array([[136, 119, 143, 141, 109, 136],
       [130, 145, 129, 138, 107, 119]]) gives 119

array([126, 144, 123, 112, 101, 154]) gives 144

array([[123, 147, 136, 124, 129],
       [127, 156, 123, 154, 128]]) gives 147

array([[139, 130, 155, 137, 140, 109],
       [124, 126, 114, 130, 141, 123],
       [124, 127, 114, 129, 141, 123]]) gives 130

array([109, 139, 118, 106, 115, 117]) gives 139

array([125, 109, 140, 117, 118, 132, 154]) gives 109
---
[134 108  99 107] result: 99
[100 113 140 134 138 123] result: 138
[123 156 119 128] result: 119
[101 126 119 137 121 131] result: 121
[141 152 146 119] result: 146
[132 141 153 109 152] result: 109
---
[[128 123 128 137 149 156]
 [136 138 134 146 153 151]] => 128

[106 140 127 115 142 122] => 127

[[110 149 104 127 138]
 [117 114 123 127 146]
 [119 125 138 140 117]] => 104

[125 120 122 122 113 106] => 122

[138 150 113 146 139 128] => 113

[127 123 106 122 120 142 108] => 106
---
[153, 112, 141, 120, 151, 127, 117] => 141
[[121, 117, 140, 102, 118, 122, 138], [127, 131, 125, 109, 152, 120, 144], [145, 128, 134, 139, 126, 136, 123]] => 144
[137, 132, 134, 126, 147, 105] => 134
[121, 146, 124, 105, 127, 147] => 127
[[105, 122, 121, 150], [111, 129, 126, 118]] => 126
[138, 108, 110, 134, 154, 142] => 138
[107, 130, 123, 111, 125, 124] => 124
---
144,122,130,139,128,99,136
138,119,129,139,127,120,130
-> 99

134,128,156,125,143,152 -> 143

138,136,103,119,112,122,132 -> 122

101,132,136,101,128,103,108
149,119,139,147,150,135,153
-> 103

152,125,134,145,123,140 -> 123

146,129,155,145 -> 155
---
[[128 129 104 127 127 128]
 [123 126 130 128 129 128]
 [127 129 123 127 131 130]] → 128

[[110 112 114 109 123 129 108]
 [113 102 117 116 121 144 122]
 [137 131 132 108 143 108 107]] → 121

[[144 142 144 123 122 131 114]
 [141 108 154 128 122 129 114]
 [117 129 139 121 139 127 134]] → 122

[[109 100 157 139 130]
 [140 156  98 114 133]
 [151 114 114 153 106]] → 98

[[136  99 143 138 135]
 [123 140 125 147 120]
 [128 157 126 108 126]] → 125

[[128 121 129 128 108 119 123]
 [126 121 129 130 106 118 123]
 [128 121 129 129 106 118 123]] → 106

[[125 107 127 158 142]
 [129 134 128 119 123]
 [130 138 128 122 127]] → 128
---
Input:
[[136 140 150 139]
 [142 135 142 135]
 [130 130 132 129]]
Output: 132

Input:
[[125 118 116 134 114 127]
 [117 119 119 129 143 118]
 [133 134 125 129 123 151]]
Output: 125

Input:
[[134 133 118 128 127]
 [117 143 117 112 127]
 [117 147 116 105 126]]
Output: 116

Input:
[[123 123 121 123 134]
 [111 113 102 115 129]
 [144 106 102 147 149]]
Output: 102

Input:
[[130 126 136 100 132 117 111]
 [131 124 134 100 128 121 110]
 [129 128 138 101 136 114 113]]
Output: 138

Input:
[[113 136 128 126 133]
 [140 132 113 139 127]
 [122 146 152 131  99]]
Output: 152

Input:
[[127 148 131 118 123]
 [117 148 134 127 113]
 [143 135 148 114 155]]
Output: 148
---
[[147 108 111 121 124]
 [103 109 128 140 139]
 [147 108 111 150 154]] yields 111

[[127  99 156 101 107]
 [109 113 156 109 117]
 [ 99 145 150 142 131]] yields 150

[[152 143 143 137 134]
 [127 116 128 124 142]
 [145 114 143 145 150]] yields 143

[[127 124  98 108 130]
 [141 120  99 118 121]
 [126 116 106 111 129]] yields 106

[[158 131 134 141 147]
 [131 136 138 133 131]
 [132 135 139 136 134]] yields 139

[[129 128 134 127 118]
 [126 121 152 132 118]
 [138 122 129 125 140]] yields 129
---
[130 151 125 124 133 114] out 125
[156 115 140 104 152 119 132] out 140
[129 125 114 139 141 105 123] out 114
[133 132 113 106 140 134] out 113
[130 135 127 123 148 134 104] out 127
[131 156 124 122 124] out 124
---
[[139 141 123 104]
 [130 114 129 132]
 [109 132 146 121]] value 123

[[125 126 125 121 130]
 [127 142 149 122 105]
 [122 126 127 117 127]] value 121

[[121 119 143 118]
 [121 123 135 123]
 [153 149  98 149]] value 143

[[115 115 143 143 143 115]
 [136 136 119 118 118 136]
 [120 122 147 152 149 118]] value 143

[[146 142 128 111 124 142]
 [125 113 103 115 127 122]
 [121 130 143 145 131 125]] value 124

[[120 105 121 130 132 128 139]
 [114 119 125 130 129 139 137]
 [128 131 128 124 127 126 119]] value 128
---
[[128 121 126 115]
 [134 100 104 105]
 [135 111 119 137]] 115

[[155 148 124 130 124 155 124]
 [136 144 104 100 128 115 145]
 [145 133 128 128 141 136 128]] 124

[[111 119 133 114 121 147]
 [122 151 134 149 109 146]
 [153 123 126 115 147 140]] 147

[[111 140 133 149 120 148]
 [118 108 101 116 113 114]
 [118 128 118 139 125 143]] 148

[[117 144 105 132 145]
 [125 147 136 129 135]
 [136 127 151 133 106]] 145

[[104 130 126 154]
 [121 150 138 118]
 [111 134 142 138]] 154

[[124 134 137 120]
 [128 127 119 121]
 [128 153 131 136]] 120
---
147	129	122	148	105
155	155	150	144	123
124	123	109	145	155
-> 109

140	132	147	152	142	139	129
131	120	152	115	117	142	117
140	132	147	153	143	138	128
-> 143

108	146	115	119	147	122
108	115	103	148	125	133
126	123	135	152	122	134
-> 152

158	100	124	103
131	128	129	124
123	138	131	133
-> 138

139	129	125	141	104	138	137
125	118	119	109	108	126	126
131	107	146	119	115	131	130
-> 115

150	106	142	111
110	134	114	138
152	106	122	139
-> 106

114	116	145	142
138	150	124	121
143	144	111	121
-> 144

155	112	150	114	108
136	117	130	132	124
134	111	130	123	119
-> 130

127	105	131	122
125	104	134	115
125	140	134	129
-> 140

115	120	108	135	125	127
141	108	151	135	123	128
146	110	137	138	101	134
-> 138
---
((117, 128, 126, 130), (126, 129, 133, 126), (115, 130, 138, 100)) => 138, 133
(124, 129, 126, 126, 105, 130, 126) => 130, 129
(131, 104, 122, 118, 135, 121, 110) => 135, 131
((157, 154, 150, 155, 122, 125), (125, 126, 128, 126, 116, 115)) => 157, 155
(129, 130, 133, 118, 134, 151, 131) => 151, 134
((127, 121, 135, 127, 122, 122, 153), (115, 127, 129, 127, 118, 130, 145), (133, 113, 117, 128, 142, 137, 128)) => 153, 145
---
[[153 128 122 128]
 [124 135 129 152]]: 152

[[112 144 107 144 134]
 [137 135 114 125 115]]: 115

[[ 99 135 109 137 112 108]
 [112 140 108 141 107 108]]: 108

[[139 110 129 135 111]
 [153 132 141 116 125]]: 125

[[147 141 143 153 141 142 147]
 [135 110 107 137 110 109 135]]: 135

[[143 134 126 112 129 125 112]
 [152 108 141 132  99 141 131]]: 131
---
156,129,110,136
138,137,141,109
-> 110

134,131,135,146,129,134
134,132,133,153,132,144
136,131,133,129,128,128
-> 132

134,129,129,119,111,153,136
128,125,132,132,147,101,140
113,134,126,140,134,116,99
-> 101

130,131,155,127,128,126
137,118,99,112,135,133
-> 128

117,118,138,144,137,131,107
127,123,122,125,125,116,154
140,126,118,140,134,144,133
-> 116

123,134,120,129,127,138,116
119,130,140,106,127,137,113
-> 138

128,107,117,131
127,136,143,123
-> 117
